Below are the code and all the weights of a small trained network. Each question names an input and a target symbol and asks about switching units off, where a switched-off unit gives its printed mean instead of its output.

import numpy as np


def w(rows, s, z=0):
    codes = np.array(rows[::2]) - 128.0
    scale = np.full(codes.shape[1], s)
    scale[-1] = z or s
    return codes * scale


def norm(h):
    return h / np.sqrt((h * h).mean(-1, keepdims=True) + 1e-5)


def f(y):
    return np.maximum(y, 0)


def softmax(a):
    e = np.exp(a - a.max(-1, keepdims=True))
    return e / e.sum(-1, keepdims=True)


def log_softmax(a):
    a = a - a.max(-1, keepdims=True)
    return a - np.log(np.exp(a).sum(-1, keepdims=True))


def net(x, mask):
    ids = ['ΞΣΩβγδεζηλμπτφ'.index(c) for c in x.split()]
    T = len(ids)
    res = E[ids] + P[:T]
    u = 0
    for l in range(2):
        r = norm(res)
        for j in range(2):
            rows = slice(4 * j, 4 * j + 4)
            q, k, v = (r @ M[l][rows].T for M in (Q, K, V))
            z = softmax(np.where(np.tri(T) > 0, q @ k.T / 4**0.5, -1e9)) @ v
            o = O[l][rows]
            res = res + np.where(mask[u + j], z, o[:, -1]) @ o[:, :-1]
        u += 2
        y = f(norm(res) @ A[l][:, :-1].T + A[l][:, -1])
        res = res + np.where(mask[u : u + 4], y, B[l][:, -1]) @ B[l][:, :-1]
        u += 4
    return log_softmax(norm(res)[-1] @ U[:, :-1].T + U[:, -1])


Q, K, V, O, A, B = {}, {}, {}, {}, {}, {}
E = w([
[121,129,121,148,187,96,179,131],'Ξ',
[81,134,143,142,153,140,152,187],'Σ',
[135,157,116,142,211,175,159,104],'Ω',
[99,164,214,180,184,152,124,150],'β',
[13,166,89,70,254,142,73,122],'γ',
[124,105,64,120,162,118,155,91],'δ',
[106,169,173,96,158,213,78,97],'ε',
[138,37,74,228,112,169,90,150],'ζ',
[143,74,84,67,117,181,165,39],'η',
[73,97,196,105,90,117,86,100],'λ',
[173,68,203,127,117,160,188,131],'μ',
[72,119,113,165,129,217,168,87],'π',
[195,217,142,162,86,174,170,123],'τ',
[147,153,154,148,154,128,90,28],'φ',
],0.0044)
P = w([
[122,172,126,72,252,148,79,172],'0',
[121,160,139,85,238,153,88,152],'1',
[121,159,139,98,218,151,95,144],'2',
[117,145,144,112,206,149,102,127],'3',
[114,147,154,120,190,153,110,112],'4',
[113,139,149,135,173,155,123,106],'5',
[109,129,167,141,155,155,131,91],'6',
[108,125,163,164,133,149,139,80],'7',
[101,117,163,186,106,142,152,58],'8',
[92,111,174,200,100,152,155,46],'9',
[81,118,181,204,97,154,162,22],'10',
],0.0025)
Q[0] = w([
[93,138,135,144,146,163,156,103],'L0H0',
[92,115,122,145,141,182,153,101],'L0H0',
[96,156,138,141,144,136,155,135],'L0H0',
[90,130,122,142,146,149,162,122],'L0H0',
[71,93,140,159,159,176,134,97],'L0H1',
[129,129,107,142,158,120,118,153],'L0H1',
[177,146,100,46,64,5,115,199],'L0H1',
[154,115,102,121,125,121,85,135],'L0H1',
],0.013)
K[0] = w([
[134,94,122,174,61,173,136,114],'L0H0',
[122,84,120,157,82,184,153,115],'L0H0',
[161,103,106,205,73,129,96,141],'L0H0',
[130,71,116,180,89,180,130,129],'L0H0',
[136,127,151,190,47,144,175,76],'L0H1',
[90,99,130,71,85,117,144,141],'L0H1',
[129,141,81,53,219,124,100,254],'L0H1',
[129,143,154,62,146,100,149,153],'L0H1',
],0.0082)
V[0] = w([
[190,164,106,161,136,143,140,140],'L0H0',
[79,178,180,119,117,99,216,106],'L0H0',
[145,93,94,166,58,138,99,137],'L0H0',
[105,136,197,121,101,81,156,41],'L0H0',
[68,110,114,110,139,103,23,44],'L0H1',
[151,167,107,64,124,156,194,72],'L0H1',
[4,161,159,55,152,164,162,140],'L0H1',
[105,25,126,62,99,95,157,159],'L0H1',
],0.0034)
O[0] = w([
[64,91,131,134,84,90,125,105,144],'L0H0',
[99,170,85,88,176,125,144,253,124],'L0H0',
[147,85,121,114,93,144,58,80,62],'L0H0',
[133,152,136,59,189,136,110,214,106],'L0H0',
[49,144,82,164,56,64,73,73,150],'L0H1',
[72,173,70,117,135,161,190,152,168],'L0H1',
[64,84,172,146,29,155,191,118,183],'L0H1',
[48,45,144,104,184,129,127,96,3],'L0H1',
],0.0035,0.0033)
A[0] = w([
[72,135,166,94,172,55,134,159,248],'L0N0',
[137,219,143,65,163,10,119,153,203],'L0N1',
[52,159,65,132,139,125,60,253,3],'L0N2',
[145,174,123,33,177,167,160,216,151],'L0N3',
],0.0036,0.0013)
B[0] = w([
[156,125,106,175,84,121,180,132,222],'L0N0',
[90,79,170,168,136,108,158,61,208],'L0N1',
[136,113,163,84,93,208,180,253,169],'L0N2',
[80,106,106,143,35,93,99,104,253],'L0N3',
],0.0043,0.0026)
Q[1] = w([
[172,178,90,106,100,73,155,221],'L1H0',
[191,245,151,176,15,180,157,104],'L1H0',
[71,3,128,115,228,99,121,153],'L1H0',
[114,95,104,55,171,77,68,150],'L1H0',
[87,45,129,124,132,196,189,68],'L1H1',
[66,75,138,122,110,215,225,105],'L1H1',
[88,99,139,116,120,200,234,117],'L1H1',
[159,28,140,123,135,155,180,86],'L1H1',
],0.0058)
K[1] = w([
[166,188,102,157,109,92,151,156],'L1H0',
[198,103,65,227,92,146,1,131],'L1H0',
[46,124,194,32,162,142,240,160],'L1H0',
[122,205,169,62,117,99,179,97],'L1H0',
[140,46,74,218,131,152,67,119],'L1H1',
[157,59,107,196,71,166,96,93],'L1H1',
[174,58,111,182,58,175,124,94],'L1H1',
[157,61,107,197,172,119,100,166],'L1H1',
],0.0072)
V[1] = w([
[84,46,112,226,187,184,65,158],'L1H0',
[157,94,149,196,80,163,164,139],'L1H0',
[161,40,2,232,101,181,27,188],'L1H0',
[130,188,116,164,92,82,94,58],'L1H0',
[101,174,97,151,129,172,97,222],'L1H1',
[157,116,100,135,154,225,172,116],'L1H1',
[115,49,34,224,105,173,62,153],'L1H1',
[195,63,39,149,135,127,1,205],'L1H1',
],0.0026)
O[1] = w([
[215,127,54,112,135,122,109,238,150],'L1H0',
[120,122,103,150,149,74,101,201,183],'L1H0',
[177,79,5,58,100,108,188,233,100],'L1H0',
[104,28,139,100,181,142,131,150,169],'L1H0',
[64,79,141,99,199,158,117,112,139],'L1H1',
[143,72,167,148,128,91,86,156,157],'L1H1',
[105,200,191,222,160,110,84,203,137],'L1H1',
[27,195,208,194,116,180,182,187,4],'L1H1',
],0.0027,0.0036)
A[1] = w([
[41,153,80,4,175,89,105,186,2],'L1N0',
[86,145,173,166,182,161,159,96,101],'L1N1',
[117,143,9,122,101,61,92,119,24],'L1N2',
[99,184,131,126,209,121,99,58,107],'L1N3',
],0.0048,0.0038)
B[1] = w([
[139,119,171,2,177,71,120,117,151],'L1N0',
[144,150,132,125,175,101,105,141,252],'L1N1',
[89,233,108,139,85,83,56,176,150],'L1N2',
[156,94,112,117,92,154,136,194,224],'L1N3',
],0.0076,0.0029)
U = w([
[112,78,40,67,109,164,182,31,189],'Ξ',
[235,125,39,98,174,148,180,223,111],'Σ',
[133,184,254,172,207,98,91,179,74],'Ω',
[94,204,35,119,70,51,78,157,146],'β',
[108,111,71,167,176,6,224,73,115],'γ',
[39,104,138,156,65,162,190,232,86],'δ',
[131,142,176,86,89,236,46,146,162],'ε',
[131,84,108,152,127,126,119,128,71],'ζ',
[178,236,156,130,63,161,175,62,172],'η',
[24,86,200,145,55,90,78,49,119],'λ',
[199,32,211,106,103,139,205,112,109],'μ',
[219,78,102,142,151,82,18,56,142],'π',
[43,147,82,185,201,227,148,77,98],'τ',
[81,111,125,12,193,63,108,144,255],'φ',
],0.0081,0.0026)

Each question gives the input, a string of symbols that net reads in full, and the target symbol t.
The units are the heads (4 rows each of Q, K, V and O) and the neurons (one row each of A and B). Each row of codes is followed by its name. A weight is (code - 128) times the scale printed after its matrix; where a second scale follows, it is the last column's (O, A, B and U).
mask holds one flag per unit, layer by layer, with each layer's heads first. A switched-off unit (its flag False) gives its mean, the last column of its rows in O or B, instead of its output. The means were averaged over made-up inputs and are rounded, as every weight is.
A unit's drop is (log p(t) with every unit on - log p(t) with that unit switched off) / (log p(t) with every unit on - log p(t) with every unit switched off).
The circuit of an input: a set's keep is (log p(t) with only the set's units on - log p(t) with every unit switched off) / (log p(t) with every unit on - log p(t) with every unit switched off). Starting from all 12 units, units are removed one at a time, each time the one whose removal leaves the highest keep (on an exact tie, the one counted first), for as long as the keep stays at least 0.8.
circuit, biggest first: the units of the circuit, biggest drop first
unit that matters most: the unit with the biggest drop
top k neurons: the k neurons with the biggest drops, biggest first
top k neurons in layer l: the k neurons of layer l with the biggest drops, biggest first
heads that matter: for each layer, one digit per head in row order, 1 if its drop is at least 0.15 and else 0, layers parted by /
input ζ Ξ β β φ β, target β: heads that matter -> 01 / 10
input λ β λ ζ λ γ γ Ω μ λ φ, target β: heads that matter -> 00 / 10
input η ζ β λ π, target δ: top 2 neurons -> L0N1, L0N3
input γ Σ ζ β τ Σ, target Σ: unit that matters most -> L1H0
input ζ Σ γ τ δ, target Σ: heads that matter -> 11 / 11
input μ β γ π ζ β π μ φ γ, target β: circuit, biggest first -> L0H1, L1N2
input Ω Σ π ζ Ξ Ξ τ ε, target Σ: heads that matter -> 01 / 10
input Ω Ξ ε φ π η μ ζ, target Ω: heads that matter -> 01 / 01
input τ ζ β, target Σ: top 2 neurons in layer 0 -> L0N1, L0N3
input τ τ Ω β Ω Ξ Ξ Ξ λ τ ζ, target Σ: circuit, biggest first -> L1H0, L0H1
input η ζ τ Ξ Ω τ ε λ μ Ξ γ, target Ω: top 2 neurons -> L1N1, L0N3
input β γ β φ ε Ξ β γ ζ Ξ, target π: circuit, biggest first -> L0H1, L0H0
input δ Σ Ξ, target γ: heads that matter -> 00 / 00
input η Ξ Ξ β φ φ β ζ, target β: circuit, biggest first -> L0H1, L1N2
input δ μ ζ δ τ Ξ, target Σ: heads that matter -> 11 / 10
input φ μ μ π τ β Σ γ β φ, target π: top 3 neurons -> L1N3, L0N3, L0N0
input β φ ε ζ τ λ γ β η, target τ: heads that matter -> 01 / 01
input Ω ζ β τ β μ Ξ, target Ω: heads that matter -> 01 / 01
input π τ Ξ γ Σ Ω μ Σ γ Σ γ, target φ: top 2 neurons -> L1N0, L0N3
input μ τ φ γ β δ μ τ ζ φ Ω, target β: circuit, biggest first -> L1H0, L0H1, L1N2
input η β Σ, target δ: unit that matters most -> L0N2
input π η Ξ ζ Σ, target π: unit that matters most -> L0H0
input ζ Ω Ξ μ δ β π Ξ, target δ: circuit, biggest first -> L1H1, L0H1
input γ λ Ω λ ζ, target λ: heads that matter -> 01 / 00
input β η β ζ γ η, target τ: heads that matter -> 11 / 01
input ζ ζ ζ Ω Ξ, target π: heads that matter -> 11 / 00
